Here is a tiny trained network, its code and every weight. The questions are about switching its units off for an input and a class, where a switched-off unit gives its printed mean instead of its output.

import numpy as np


def w(rows, s, z=0):
    codes = np.array(rows[::2]) - 128.0
    scale = np.full(codes.shape[1], s)
    scale[-1] = z or s
    return codes * scale


def f(y):
    return y / 2 * (1 + np.tanh(0.7978845608 * (y + 0.044715 * y**3)))


def log_softmax(a):
    a = a - a.max(-1, keepdims=True)
    return a - np.log(np.exp(a).sum(-1, keepdims=True))


def net(x, mask):
    res = np.array(x, float).reshape(1, 7) / 4 @ E
    y = f(res @ A[0][:, :-1].T + A[0][:, -1])
    res = res + np.where(mask, y, B[0][:, -1]) @ B[0][:, :-1]
    return log_softmax(res[-1] @ U[:, :-1].T + U[:, -1])


A, B = {}, {}
E = w([
[169,188,87,2,106,174,46,254,119],'x0',
[155,62,159,46,136,82,109,166,106],'x1',
[131,141,180,188,98,138,57,102,148],'x2',
[171,132,96,235,114,90,181,250,159],'x3',
[134,219,176,128,73,105,172,219,89],'x4',
[46,29,168,142,187,129,108,142,69],'x5',
[81,169,61,111,135,17,196,142,106],'x6',
],0.011)
A[0] = w([
[165,148,122,79,140,194,77,83,154,105],'N1',
[36,124,149,102,175,120,129,85,116,116],'N2',
[133,103,88,178,129,69,134,95,131,122],'N3',
[66,38,112,152,172,168,82,153,88,255],'N4',
[2,85,114,115,159,118,118,79,92,201],'N5',
[134,238,81,139,116,124,143,155,129,134],'N6',
[111,187,75,90,94,110,165,164,139,213],'N7',
[164,110,91,44,159,58,112,178,126,205],'N8',
[147,132,149,103,116,170,151,129,163,23],'N9',
[159,64,36,125,185,106,188,81,186,175],'N10',
],0.013,0.005)
B[0] = w([
[158,139,112,140,67,173,68,145,144,215],'N1',
[85,97,136,89,129,77,110,73,90,203],'N2',
[106,173,144,147,141,125,162,119,205,199],'N3',
[96,69,166,107,110,157,193,144,235,248],'N4',
[100,69,158,100,160,130,155,84,118,244],'N5',
[117,32,146,102,133,69,144,36,91,229],'N6',
[137,81,116,91,212,46,121,144,107,224],'N7',
[151,82,129,10,124,80,100,179,83,228],'N8',
[130,113,139,153,146,179,106,112,106,143],'N9',
[190,84,180,183,114,175,168,89,148,224],'N10',
],0.013,0.017)
U = w([
[122,140,164,231,128,173,195,146,192,147],'0',
[155,131,95,78,152,62,71,229,27,2],'1',
[126,16,162,137,175,68,196,70,66,184],'2',
[137,69,157,99,95,162,33,112,152,213],'3',
[175,179,150,152,127,95,166,124,139,84],'4',
[31,230,172,255,169,62,131,111,145,87],'5',
[212,166,135,196,78,184,50,83,75,92],'6',
],0.0082,0.0075)

Each question gives the input, the list of numbers given to net, and the class t.
The units are the neurons (one row each of A and B). Each row of codes is followed by its name. A weight is (code - 128) times the scale printed after its matrix; where a second scale follows, it is the last column's (A, B and U).
mask holds one flag per neuron, in row order. A switched-off neuron (its flag False) gives its mean, the last column of its row in B, instead of its output. The means were averaged over made-up inputs and are rounded, as every weight is.
A unit's drop is (log p(t) with every unit on - log p(t) with that unit switched off) / (log p(t) with every unit on - log p(t) with every unit switched off).
The circuit of an input: a set's keep is (log p(t) with only the set's units on - log p(t) with every unit switched off) / (log p(t) with every unit on - log p(t) with every unit switched off). Starting from all 10 units, units are removed one at a time, each time the one whose removal leaves the highest keep (on an exact tie, the one counted first), for as long as the keep stays at least 0.8.
units of the circuit, in order: the units of the circuit, biggest drop first
most important unit: the unit with the biggest drop
top k neurons: the k neurons with the biggest drops, biggest first
drop when u is switched off: that unit's drop, to one decimal
input [-4,4,7,-6,0,-6,3], class 3: units of the circuit, in order	[N6, N7]
input [-1,-6,4,-6,2,5,-8], class 3: units of the circuit, in order	[N1]
input [7,-1,-3,-1,2,-1,-5], class 1: units of the circuit, in order	[N4, N10]
input [1,8,-3,0,0,-5,-6], class 1: units of the circuit, in order	[N4, N8, N10]
input [6,-1,8,-2,7,-3,0], class 2: top 3 neurons	[N6, N7, N8]
input [4,-8,7,8,-2,-7,-8], class 6: top 3 neurons	[N4, N8, N5]
input [-2,2,3,-6,3,1,-3], class 3: top 3 neurons	[N6, N7, N1]
input [5,2,4,7,-1,4,-4], class 3: top 2 neurons	[N3, N10]
input [0,-4,-7,-7,3,-3,-4], class 3: top 2 neurons	[N1, N10]
input [8,-2,2,-3,-8,2,6], class 3: top 2 neurons	[N1, N6]
input [3,-7,4,3,-4,0,-1], class 6: drop when N4 is switched off	0.2
input [7,-5,-8,-1,-1,0,1], class 1: drop when N8 is switched off	0.1
input [-2,6,4,-8,8,1,-7], class 3: drop when N5 is switched off	0.0
input [-2,8,4,-2,-3,-7,-4], class 6: most important unit	N4
